Below are the code and all the weights of a small trained network. Each question names an input and a target symbol and asks about switching units off, where a switched-off unit gives its printed mean instead of its output.

import numpy as np


def w(rows, s, z=0):
    codes = np.array(rows[::2]) - 128.0
    scale = np.full(codes.shape[1], s)
    scale[-1] = z or s
    return codes * scale


def norm(h):
    return h / np.sqrt((h * h).mean(-1, keepdims=True) + 1e-5)


def f(y):
    return np.maximum(y, 0)


def softmax(a):
    e = np.exp(a - a.max(-1, keepdims=True))
    return e / e.sum(-1, keepdims=True)


def log_softmax(a):
    a = a - a.max(-1, keepdims=True)
    return a - np.log(np.exp(a).sum(-1, keepdims=True))


def net(x, mask):
    ids = ['αβγδζλμπτψω'.index(c) for c in x.split()]
    T = len(ids)
    res = E[ids] + P[:T]
    u = 0
    for l in range(3):
        q, k, v = (norm(res) @ M[l].T for M in (Q, K, V))
        z = softmax(np.where(np.tri(T) > 0, q @ k.T / 2**0.5, -1e9)) @ v
        res = res + np.where(mask[u], z, O[l][:, -1]) @ O[l][:, :-1]
        u += 1
        y = f(norm(res) @ A[l][:, :-1].T + A[l][:, -1])
        res = res + np.where(mask[u : u + 4], y, B[l][:, -1]) @ B[l][:, :-1]
        u += 4
    return log_softmax(norm(res)[-1] @ U[:, :-1].T + U[:, -1])


Q, K, V, O, A, B = {}, {}, {}, {}, {}, {}
E = w([
[117,188,84,116,142,185],'α',
[169,121,178,98,7,130],'β',
[137,146,88,106,141,109],'γ',
[69,86,156,51,131,72],'δ',
[176,109,90,96,117,139],'ζ',
[89,116,187,103,138,71],'λ',
[184,160,191,215,132,126],'μ',
[176,73,161,195,168,66],'π',
[39,137,128,143,74,93],'τ',
[135,150,106,169,170,100],'ψ',
[109,53,147,110,94,93],'ω',
],0.02)
P = w([
[255,154,4,108,57,179],'0',
[70,204,174,210,119,57],'1',
[72,213,160,188,127,53],'2',
[90,199,139,167,161,54],'3',
[83,208,137,159,165,50],'4',
[77,214,125,149,167,39],'5',
[62,189,156,148,163,41],'6',
],0.0073)
Q[0] = w([
[150,123,187,138,59,87],'L0H1',
[160,80,126,134,122,254],'L0H1',
],0.0098)
K[0] = w([
[158,104,182,118,100,123],'L0H1',
[145,74,102,175,254,59],'L0H1',
],0.0084)
V[0] = w([
[150,65,221,109,148,167],'L0H1',
[101,41,3,132,229,185],'L0H1',
],0.005)
O[0] = w([
[187,147,180,133,234,34,92],'L0H1',
[63,201,141,161,2,37,3],'L0H1',
],0.0096,0.0036)
A[0] = w([
[180,134,165,133,129,137,120],'L0N1',
[66,103,100,47,114,145,55],'L0N2',
[84,116,28,116,130,198,253],'L0N3',
[2,92,123,124,200,174,174],'L0N4',
],0.0088,0.0049)
B[0] = w([
[111,122,119,53,89,119,155],'L0N1',
[86,165,103,158,137,156,165],'L0N2',
[131,119,211,154,142,103,213],'L0N3',
[247,126,154,165,137,91,255],'L0N4',
],0.014,0.006)
Q[1] = w([
[160,134,241,95,182,132],'L1H1',
[167,149,240,174,118,4],'L1H1',
],0.012)
K[1] = w([
[144,132,146,1,54,190],'L1H1',
[158,169,36,65,17,162],'L1H1',
],0.0092)
V[1] = w([
[49,92,89,39,72,3],'L1H1',
[38,236,188,8,142,223],'L1H1',
],0.0072)
O[1] = w([
[72,254,72,105,195,47,179],'L1H1',
[187,113,237,35,94,140,2],'L1H1',
],0.0096,0.0086)
A[1] = w([
[211,63,113,146,166,88,254],'L1N1',
[94,97,210,18,2,147,64],'L1N2',
[78,169,116,178,115,178,206],'L1N3',
[127,142,97,192,131,60,33],'L1N4',
],0.0087,0.00077)
B[1] = w([
[118,220,193,234,120,177,231],'L1N1',
[158,50,219,2,52,107,147],'L1N2',
[179,100,209,128,209,88,167],'L1N3',
[100,145,128,70,101,192,254],'L1N4',
],0.0075,0.0081)
Q[2] = w([
[46,141,254,208,153,26],'L2H1',
[113,146,7,43,106,242],'L2H1',
],0.0092)
K[2] = w([
[157,105,45,89,7,185],'L2H1',
[145,142,217,221,190,104],'L2H1',
],0.013)
V[2] = w([
[145,160,42,135,2,171],'L2H1',
[42,196,167,95,49,129],'L2H1',
],0.012)
O[2] = w([
[184,72,28,43,188,251,252],'L2H1',
[36,216,144,97,124,246,203],'L2H1',
],0.011,0.0032)
A[2] = w([
[251,121,135,31,111,142,117],'L2N1',
[56,217,23,123,209,123,4],'L2N2',
[170,150,96,191,109,42,134],'L2N3',
[115,248,153,173,177,110,61],'L2N4',
],0.011,0.013)
B[2] = w([
[43,78,180,34,129,6,169],'L2N1',
[40,18,185,167,111,127,253],'L2N2',
[114,165,152,70,126,127,224],'L2N3',
[108,55,84,118,104,126,220],'L2N4',
],0.016,0.0082)
U = w([
[125,110,176,16,44,127,111],'α',
[135,152,134,80,202,100,37],'β',
[107,180,163,84,138,244,220],'γ',
[73,248,141,63,120,98,178],'δ',
[168,99,71,40,201,161,239],'ζ',
[160,183,145,197,74,22,140],'λ',
[216,11,131,129,121,115,79],'μ',
[177,156,42,151,215,56,193],'π',
[115,141,196,206,43,206,4],'τ',
[171,117,104,203,198,195,58],'ψ',
[40,79,132,139,172,108,113],'ω',
],0.015,0.0033)

Each question gives the input, a string of symbols that net reads in full, and the target symbol t.
The units are the heads (2 rows each of Q, K, V and O) and the neurons (one row each of A and B). Each row of codes is followed by its name. A weight is (code - 128) times the scale printed after its matrix; where a second scale follows, it is the last column's (O, A, B and U).
mask holds one flag per unit, layer by layer, with each layer's heads first. A switched-off unit (its flag False) gives its mean, the last column of its rows in O or B, instead of its output. The means were averaged over made-up inputs and are rounded, as every weight is.
A unit's drop is (log p(t) with every unit on - log p(t) with that unit switched off) / (log p(t) with every unit on - log p(t) with every unit switched off).
The circuit of an input: a set's keep is (log p(t) with only the set's units on - log p(t) with every unit switched off) / (log p(t) with every unit on - log p(t) with every unit switched off). Starting from the 12 units with the biggest drops (on a tie, the unit counted first), units are removed one at a time, each time the one whose removal leaves the highest keep (on an exact tie, the one counted first), for as long as the keep stays at least 0.8.
units of the circuit, in order: the units of the circuit, biggest drop first
most important unit: the unit with the biggest drop
top k neurons: the k neurons with the biggest drops, biggest first
top k neurons in layer l: the k neurons of layer l with the biggest drops, biggest first
input γ ω δ, target γ: units of the circuit, in order : [L0H1; L2H1; L0N4; L0N3]
input γ μ γ, target γ: most important unit : L0H1
input ψ δ ψ ψ, target ψ: units of the circuit, in order : [L1H1; L2N2]
input ψ μ λ, target ψ: top 3 neurons : [L0N3; L1N3; L1N1]
input γ ω μ ω ω λ, target γ: units of the circuit, in order : [L2H1; L0H1; L0N4; L0N3]
input μ ω ω ζ ω λ ω, target μ: units of the circuit, in order : [L1H1; L2H1]
input λ ω ω γ δ, target λ: units of the circuit, in order : [L2H1; L0H1]
input μ ω ω γ ζ τ, target μ: units of the circuit, in order : [L1H1; L2H1]
input π ω π ω ζ ω ω, target π: units of the circuit, in order : [L2H1; L0N3; L2N2; L1H1]
input λ λ ζ λ ω, target λ: units of the circuit, in order : [L2H1; L0H1; L0N3]
input α ψ λ λ λ μ, target α: units of the circuit, in order : [L1H1; L0N4; L2N1]
input ω π β γ ω λ, target β: top 2 neurons : [L2N2; L0N4]
input δ μ μ μ ω, target δ: top 3 neurons : [L0N4; L0N2; L2N2]
input ζ λ ω ζ ω ω δ, target ζ: units of the circuit, in order : [L2H1; L0H1]
input ω π π ω β μ, target γ: units of the circuit, in order : [L2H1; L0N3]
input γ β λ τ, target λ: top 4 neurons : [L0N3; L0N1; L1N3; L0N4]
input λ ω γ, target λ: units of the circuit, in order : [L2H1]
input λ β ζ ω μ, target γ: top 3 neurons : [L0N4; L0N1; L1N2]
input λ ω ζ ω λ π, target λ: units of the circuit, in order : [L2H1; L0H1; L0N3]
input δ ω ω δ δ, target δ: most important unit : L1H1
input ψ ψ λ, target ψ: top 2 neurons : [L0N3; L1N3]
input δ μ λ π, target δ: top 2 neurons : [L0N4; L0N2]
input ω λ μ, target ω: top 2 neurons : [L0N4; L2N2]
input γ ζ μ π, target γ: top 2 neurons : [L0N4; L0N3]
input τ α π, target τ: top 2 neurons : [L0N3; L1N3]
input π τ λ ω ζ, target π: top 2 neurons in layer 0 : [L0N3; L0N1]
input γ γ ω ω λ δ π, target γ: top 2 neurons in layer 0 : [L0N4; L0N3]
